Below are the code and all the weights of a small trained network. Each question names an input and a target symbol and asks about switching units off, where a switched-off unit gives its printed mean instead of its output.

import numpy as np


def w(rows, s, z=0):
    codes = np.array(rows[::2]) - 128.0
    scale = np.full(codes.shape[1], s)
    scale[-1] = z or s
    return codes * scale


def f(y):
    return y / 2 * (1 + np.tanh(0.7978845608 * (y + 0.044715 * y**3)))


def softmax(a):
    e = np.exp(a - a.max(-1, keepdims=True))
    return e / e.sum(-1, keepdims=True)


def log_softmax(a):
    a = a - a.max(-1, keepdims=True)
    return a - np.log(np.exp(a).sum(-1, keepdims=True))


def net(x, mask):
    ids = ['ΓΛΦΨΩαδεθμ'.index(c) for c in x.split()]
    T = len(ids)
    res = E[ids] + P[:T]
    r = res
    for j in range(2):
        rows = slice(3 * j, 3 * j + 3)
        q, k, v = (r @ M[0][rows].T for M in (Q, K, V))
        z = softmax(np.where(np.tri(T) > 0, q @ k.T / 3**0.5, -1e9)) @ v
        o = O[0][rows]
        res = res + np.where(mask[j], z, o[:, -1]) @ o[:, :-1]
    y = f(res @ A[0][:, :-1].T + A[0][:, -1])
    res = res + np.where(mask[2:14], y, B[0][:, -1]) @ B[0][:, :-1]
    return log_softmax(res[-1] @ U[:, :-1].T + U[:, -1])


Q, K, V, O, A, B = {}, {}, {}, {}, {}, {}
E = w([
[71,165,135,130,125],'Γ',
[115,88,23,127,103],'Λ',
[184,220,75,134,125],'Φ',
[170,90,152,99,157],'Ψ',
[146,135,219,124,55],'Ω',
[254,151,117,85,90],'α',
[240,180,189,206,95],'δ',
[144,158,55,80,196],'ε',
[188,236,179,239,101],'θ',
[205,229,109,187,235],'μ',
],0.012)
P = w([
[127,170,50,107,144],'0',
[164,220,227,46,166],'1',
[177,224,253,44,165],'2',
[186,216,245,99,165],'3',
[228,222,231,103,182],'4',
[221,233,246,104,185],'5',
],0.0053)
Q[0] = w([
[140,102,158,199,185],'head 1',
[173,182,151,114,122],'head 1',
[36,3,157,232,122],'head 1',
[173,225,166,84,163],'head 2',
[126,140,116,70,94],'head 2',
[146,149,115,105,114],'head 2',
],0.033)
K[0] = w([
[78,186,163,168,201],'head 1',
[92,65,44,198,117],'head 1',
[107,253,243,22,209],'head 1',
[127,40,37,192,93],'head 2',
[192,114,125,164,178],'head 2',
[177,106,123,181,128],'head 2',
],0.024)
V[0] = w([
[157,15,141,70,125],'head 1',
[207,128,131,140,39],'head 1',
[59,133,137,114,80],'head 1',
[165,117,157,149,249],'head 2',
[176,72,186,220,88],'head 2',
[35,198,171,157,103],'head 2',
],0.021)
O[0] = w([
[84,182,76,28,191,3],'head 1',
[188,96,96,66,54,200],'head 1',
[179,109,117,147,191,67],'head 1',
[8,81,167,100,161,133],'head 2',
[187,65,215,67,146,86],'head 2',
[181,89,65,196,187,106],'head 2',
],0.015,0.011)
A[0] = w([
[124,52,134,150,160,116],'neuron 1',
[116,136,67,53,102,162],'neuron 2',
[137,172,150,167,172,120],'neuron 3',
[155,111,175,80,244,188],'neuron 4',
[85,91,77,63,144,92],'neuron 5',
[168,151,132,75,124,14],'neuron 6',
[179,147,188,78,170,18],'neuron 7',
[179,81,89,103,117,3],'neuron 8',
[175,77,21,77,168,202],'neuron 9',
[90,138,140,103,95,57],'neuron 10',
[160,173,103,69,220,35],'neuron 11',
[175,222,185,96,163,151],'neuron 12',
],0.011,0.0028)
B[0] = w([
[201,113,104,92,145,181],'neuron 1',
[173,54,107,206,103,185],'neuron 2',
[96,124,96,45,191,180],'neuron 3',
[237,208,58,112,125,148],'neuron 4',
[156,178,166,79,172,140],'neuron 5',
[75,76,34,127,148,223],'neuron 6',
[54,168,89,160,78,213],'neuron 7',
[52,193,216,88,157,248],'neuron 8',
[124,207,254,234,132,189],'neuron 9',
[131,76,72,136,162,205],'neuron 10',
[36,52,116,143,139,154],'neuron 11',
[162,104,177,57,204,219],'neuron 12',
],0.012,0.013)
U = w([
[130,75,152,89,253,117],'Γ',
[172,73,79,135,140,81],'Λ',
[181,107,99,198,223,237],'Φ',
[108,52,156,206,188,2],'Ψ',
[150,179,170,138,186,189],'Ω',
[193,85,171,169,173,104],'α',
[93,172,85,148,153,64],'δ',
[175,163,93,196,89,118],'ε',
[122,125,150,93,109,165],'θ',
[178,180,101,102,149,208],'μ',
],0.0043,0.0032)

Each question gives the input, a string of symbols that net reads in full, and the target symbol t.
The units are the heads (3 rows each of Q, K, V and O) and the neurons (one row each of A and B). Each row of codes is followed by its name. A weight is (code - 128) times the scale printed after its matrix; where a second scale follows, it is the last column's (O, A, B and U).
mask holds one flag per unit, heads first, then neurons. A switched-off unit (its flag False) gives its mean, the last column of its rows in O or B, instead of its output. The means were averaged over made-up inputs and are rounded, as every weight is.
A unit's drop is (log p(t) with every unit on - log p(t) with that unit switched off) / (log p(t) with every unit on - log p(t) with every unit switched off).
The circuit of an input: a set's keep is (log p(t) with only the set's units on - log p(t) with every unit switched off) / (log p(t) with every unit on - log p(t) with every unit switched off). Starting from the 12 units with the biggest drops (on a tie, the unit counted first), units are removed one at a time, each time the one whose removal leaves the highest keep (on an exact tie, the one counted first), for as long as the keep stays at least 0.8.
circuit, biggest first: the units of the circuit, biggest drop first
unit that matters most: the unit with the biggest drop
k most important neurons: the k neurons with the biggest drops, biggest first
heads that matter: for each layer, one digit per head in row order, 1 if its drop is at least 0.15 and else 0, layers parted by /
drop of u: that unit's drop, to one decimal
input Ω Ω μ, target Ω: unit that matters most : neuron 9
input ε Γ ε, target δ: heads that matter : 11
input Ω ε Ψ ε ε ε, target Ω: circuit, biggest first : (neuron 9; head 2; neuron 8; head 1)
input Ω Γ α, target Ω: circuit, biggest first : (neuron 9; head 2; neuron 8; head 1)
input θ μ Ω, target α: circuit, biggest first : (head 1; head 2)
input Ψ Γ δ δ δ Φ, target Γ: heads that matter : 10
input δ α α Ψ, target θ: circuit, biggest first : (head 1; head 2; neuron 7)
input Γ μ Φ θ Ψ, target Φ: circuit, biggest first : (head 1; head 2)
input Ω Γ δ, target Ω: circuit, biggest first : (head 2; head 1; neuron 9; neuron 8)
input μ Γ μ ε ε δ, target Ψ: circuit, biggest first : (head 2; head 1)
input Γ μ θ Λ, target Γ: heads that matter : 01
input δ Ψ Ψ Ω, target θ: heads that matter : 11
input δ Γ μ, target θ: 2 most important neurons : (neuron 7; neuron 8)
input Ω Ψ ε, target Ω: 3 most important neurons : (neuron 9; neuron 8; neuron 4)
input δ Φ δ Ψ Γ, target θ: unit that matters most : head 1
input α μ α δ ε, target Λ: circuit, biggest first : (neuron 2; head 1; neuron 6)
input Λ ε Ω μ, target Γ: 2 most important neurons : (neuron 12; neuron 3)
input Γ ε μ, target Φ: circuit, biggest first : (head 2; head 1)
input Γ δ δ α Γ, target Φ: circuit, biggest first : (head 1; head 2)
input ε δ μ μ α μ, target δ: circuit, biggest first : (head 2)
input Λ Ω Γ δ, target μ: circuit, biggest first : (head 2; head 1; neuron 9)
input Ψ Ω α, target Γ: 2 most important neurons : (neuron 12; neuron 5)
input ε Φ Ψ, target δ: drop of head 2 : 1.0
input Φ θ Ω, target ε: drop of neuron 8 : 0.1
input Ψ Ω α θ α μ, target Γ: drop of neuron 12 : 0.2
input Φ δ Λ, target μ: drop of neuron 6 : 0.0
input θ δ δ Φ Ψ, target α: most important neuron : (neuron 1)
